Below is a small trained network, with its code and all its weights. Each question gives an input and a class and asks what happens when units are switched off, that is, made to give their printed mean instead of their output.

import numpy as np


def w(rows, s, z=0):
    codes = np.array(rows[::2]) - 128.0
    scale = np.full(codes.shape[1], s)
    scale[-1] = z or s
    return codes * scale


def f(y):
    return np.maximum(y, 0)


def log_softmax(a):
    a = a - a.max(-1, keepdims=True)
    return a - np.log(np.exp(a).sum(-1, keepdims=True))


def net(x, mask):
    res = np.array(x, float).reshape(1, 8) / 4 @ E
    y = f(res @ A[0][:, :-1].T + A[0][:, -1])
    res = res + np.where(mask, y, B[0][:, -1]) @ B[0][:, :-1]
    return log_softmax(res[-1] @ U[:, :-1].T + U[:, -1])


A, B = {}, {}
E = w([
[127,132,129,126,123,117],'x0',
[213,91,187,165,177,44],'x1',
[128,128,130,131,127,130],'x2',
[133,193,100,235,141,137],'x3',
[90,1,98,202,64,99],'x4',
[77,118,46,109,244,71],'x5',
[127,129,128,127,125,123],'x6',
[37,129,228,161,171,128],'x7',
],0.009)
A[0] = w([
[156,182,166,90,181,144,22],'N1',
[82,16,104,197,80,92,52],'N2',
[239,115,8,91,93,151,42],'N3',
[144,132,154,149,119,158,82],'N4',
[192,112,149,143,152,63,47],'N5',
[186,116,148,148,165,68,50],'N6',
[144,152,166,144,49,145,29],'N7',
[102,67,154,41,140,152,71],'N8',
[158,138,114,190,143,133,121],'N9',
[53,123,193,134,142,153,55],'N10',
[140,119,173,111,99,137,103],'N11',
[53,147,48,110,109,212,11],'N12',
[75,114,188,142,162,161,6],'N13',
[103,127,90,134,159,120,86],'N14',
[187,99,141,150,169,105,117],'N15',
[91,136,63,117,178,90,54],'N16',
[92,105,73,126,177,80,76],'N17',
[108,124,100,122,160,105,50],'N18',
[108,150,135,192,127,130,119],'N19',
[108,126,105,120,156,104,45],'N20',
[87,143,89,111,176,77,43],'N21',
[115,204,82,228,140,151,94],'N22',
[151,129,91,105,91,128,100],'N23',
],0.012,0.013)
B[0] = w([
[137,209,70,115,120,151,167],'N1',
[165,251,85,84,142,160,255],'N2',
[103,146,144,213,175,79,240],'N3',
[155,103,138,125,141,134,142],'N4',
[77,139,174,129,52,171,170],'N5',
[80,141,172,120,55,156,170],'N6',
[199,52,182,151,184,215,167],'N7',
[184,109,110,102,93,55,184],'N8',
[129,97,110,83,129,103,177],'N9',
[136,150,141,221,152,57,173],'N10',
[154,92,103,135,153,140,167],'N11',
[93,140,218,118,20,139,193],'N12',
[136,159,154,201,138,102,144],'N13',
[172,122,165,129,113,140,153],'N14',
[73,131,154,113,91,142,193],'N15',
[172,99,191,154,146,193,176],'N16',
[173,104,163,147,129,154,188],'N17',
[180,102,160,137,146,152,139],'N18',
[144,101,94,113,121,100,172],'N19',
[172,96,140,126,149,148,135],'N20',
[180,115,135,155,116,163,164],'N21',
[154,90,118,62,109,70,213],'N22',
[123,122,141,155,145,97,170],'N23',
],0.011,0.0092)
U = w([
[192,82,164,152,154,194,56],'0',
[48,149,183,118,46,132,46],'1',
[150,250,83,101,150,141,58],'2',
[101,147,142,221,170,36,67],'3',
[108,115,116,110,145,115,254],'4',
[158,80,112,64,115,31,116],'5',
[104,116,115,117,145,119,237],'6',
[101,115,124,120,144,120,223],'7',
],0.012,0.015)

Each question gives the input, the list of numbers given to net, and the class t.
The units are the neurons (one row each of A and B). Each row of codes is followed by its name. A weight is (code - 128) times the scale printed after its matrix; where a second scale follows, it is the last column's (A, B and U).
mask holds one flag per neuron, in row order. A switched-off neuron (its flag False) gives its mean, the last column of its row in B, instead of its output. The means were averaged over made-up inputs and are rounded, as every weight is.
A unit's drop is (log p(t) with every unit on - log p(t) with that unit switched off) / (log p(t) with every unit on - log p(t) with every unit switched off).
The circuit of an input: a set's keep is (log p(t) with only the set's units on - log p(t) with every unit switched off) / (log p(t) with every unit on - log p(t) with every unit switched off). Starting from the 12 units with the biggest drops (on a tie, the unit counted first), units are removed one at a time, each time the one whose removal leaves the highest keep (on an exact tie, the one counted first), for as long as the keep stays at least 0.8.
circuit, biggest first: the units of the circuit, biggest drop first
unit that matters most: the unit with the biggest drop
top k neurons: the k neurons with the biggest drops, biggest first
drop of u: that unit's drop, to one decimal
input [5,7,4,-5,-4,-5,4,-7], class 1: top 3 neurons : (N5; N6; N15)
input [-3,-2,3,0,8,-2,-7,8], class 2: circuit, biggest first : (N2)
input [5,7,-5,-4,8,0,-5,5], class 2: top 2 neurons : (N2; N12)
input [3,3,-5,6,5,-2,1,-3], class 5: top 3 neurons : (N22; N9; N19)
input [4,-1,3,-8,6,-6,-8,0], class 5: top 3 neurons : (N8; N16; N3)
input [3,1,6,-8,-3,7,8,5], class 5: top 2 neurons : (N8; N7)
input [0,7,3,-1,-1,-5,-4,-1], class 1: circuit, biggest first : (N5; N15)
input [6,3,0,8,-7,-5,-8,6], class 5: circuit, biggest first : (N22; N19)
input [-6,1,7,7,5,8,1,6], class 0: circuit, biggest first : (N16; N17)
input [5,-5,2,-6,6,-1,4,-8], class 3: top 2 neurons : (N3; N23)
input [-4,8,4,1,0,6,-8,5], class 1: circuit, biggest first : (N6; N5)
input [3,-4,-1,-5,7,0,-5,8], class 3: top 3 neurons : (N10; N13; N1)
input [7,7,5,-2,6,6,3,-8], class 3: top 2 neurons : (N3; N12)
input [6,1,3,-4,2,-8,-1,6], class 0: unit that matters most : N7
input [1,4,0,4,7,7,5,2], class 0: circuit, biggest first : (N17; N16)
input [0,4,-8,6,6,0,-4,-8], class 3: top 3 neurons : (N3; N23; N1)
input [1,-2,1,4,0,5,-1,-5], class 0: top 3 neurons : (N16; N17; N14)
input [-7,-5,-3,8,-5,-5,-3,8], class 3: top 3 neurons : (N10; N13; N2)
input [-5,5,8,-7,-8,-4,6,4], class 2: top 2 neurons : (N1; N22)
input [3,-8,1,6,3,6,1,-3], class 1: unit that matters most : N12
input [-2,-8,-8,-8,-7,4,-1,-2], class 1: top 3 neurons : (N12; N2; N22)
input [0,-2,-3,1,7,0,7,7], class 2: top 2 neurons : (N2; N3)
input [-3,-1,7,8,1,7,2,-1], class 5: drop of N9 : 0.2
input [-5,3,0,1,8,3,5,-1], class 2: drop of N2 : 0.9
input [-4,-7,6,-8,3,-6,6,-4], class 5: drop of N15 : 0.2
input [0,0,-2,-4,2,6,-7,8], class 3: drop of N10 : 0.9
input [-3,2,1,8,-2,7,-4,-8], class 3: top 2 neurons : (N3; N7)
input [7,-8,-3,3,-6,8,4,-4], class 0: unit that matters most : N16
